Here is a tiny trained network, its code and every weight. The questions are about switching its units off for an input and a class, where a switched-off unit gives its printed mean instead of its output.

import numpy as np


def w(rows, s, z=0):
    codes = np.array(rows[::2]) - 128.0
    scale = np.full(codes.shape[1], s)
    scale[-1] = z or s
    return codes * scale


def f(y):
    return np.maximum(y, 0)


def log_softmax(a):
    a = a - a.max(-1, keepdims=True)
    return a - np.log(np.exp(a).sum(-1, keepdims=True))


def net(x, mask):
    res = np.array(x, float).reshape(1, 3) / 4 @ E
    y = f(res @ A[0][:, :-1].T + A[0][:, -1])
    res = res + np.where(mask, y, B[0][:, -1]) @ B[0][:, :-1]
    return log_softmax(res[-1] @ U[:, :-1].T + U[:, -1])


A, B = {}, {}
E = w([
[176,144,140,122,8,107,138,74],'x0',
[19,149,38,132,110,121,176,139],'x1',
[127,104,141,122,126,154,127,100],'x2',
],0.016)
A[0] = w([
[120,109,116,102,184,149,143,151,216],'neuron 1',
[126,123,129,150,164,124,119,161,243],'neuron 2',
[207,121,191,130,173,129,110,161,27],'neuron 3',
[59,109,70,120,105,141,146,137,3],'neuron 4',
[55,130,102,131,114,146,177,135,33],'neuron 5',
[151,125,128,122,3,116,123,129,234],'neuron 6',
[94,96,131,120,244,146,100,153,215],'neuron 7',
],0.021,0.0021)
B[0] = w([
[125,121,120,119,94,134,195,137,191],'neuron 1',
[88,139,163,202,97,129,144,77,176],'neuron 2',
[96,58,67,49,175,101,10,139,231],'neuron 3',
[172,70,156,65,193,36,68,135,216],'neuron 4',
[121,95,91,103,131,197,14,123,213],'neuron 5',
[112,183,152,193,117,156,234,134,244],'neuron 6',
[159,209,159,184,73,144,229,124,250],'neuron 7',
],0.011,0.026)
U = w([
[126,186,188,199,88,137,249,113,247],'0',
[125,86,152,106,134,100,35,120,9],'1',
],0.015,0.0013)

Each question gives the input, the list of numbers given to net, and the class t.
The units are the neurons (one row each of A and B). Each row of codes is followed by its name. A weight is (code - 128) times the scale printed after its matrix; where a second scale follows, it is the last column's (A, B and U).
mask holds one flag per neuron, in row order. A switched-off neuron (its flag False) gives its mean, the last column of its row in B, instead of its output. The means were averaged over made-up inputs and are rounded, as every weight is.
A unit's drop is (log p(t) with every unit on - log p(t) with that unit switched off) / (log p(t) with every unit on - log p(t) with every unit switched off).
unit that matters most: the unit with the biggest drop
top k neurons: the k neurons with the biggest drops, biggest first
drop of u: that unit's drop, to one decimal
input [-5,-4,-1], class 0: unit that matters most : neuron 7
input [0,-1,2], class 1: top 3 neurons : neuron 7; neuron 6; neuron 1
input [-5,-5,8], class 0: top 2 neurons : neuron 7; neuron 4
input [-7,8,8], class 1: top 3 neurons : neuron 4; neuron 5; neuron 6
input [-7,-7,-3], class 0: top 4 neurons : neuron 7; neuron 4; neuron 5; neuron 2
input [-4,6,-4], class 1: top 2 neurons : neuron 4; neuron 5
input [4,-6,8], class 1: top 2 neurons : neuron 3; neuron 7
input [-7,8,0], class 1: top 3 neurons : neuron 4; neuron 5; neuron 6
input [6,-7,-3], class 1: top 2 neurons : neuron 3; neuron 7
input [-8,-3,-8], class 0: drop of neuron 7 : 1.0
input [0,2,-4], class 1: drop of neuron 7 : 1.0
input [-7,-3,-2], class 0: drop of neuron 7 : 2.2
input [-6,-3,7], class 0: drop of neuron 7 : 3.5
input [-2,3,4], class 1: unit that matters most : neuron 6
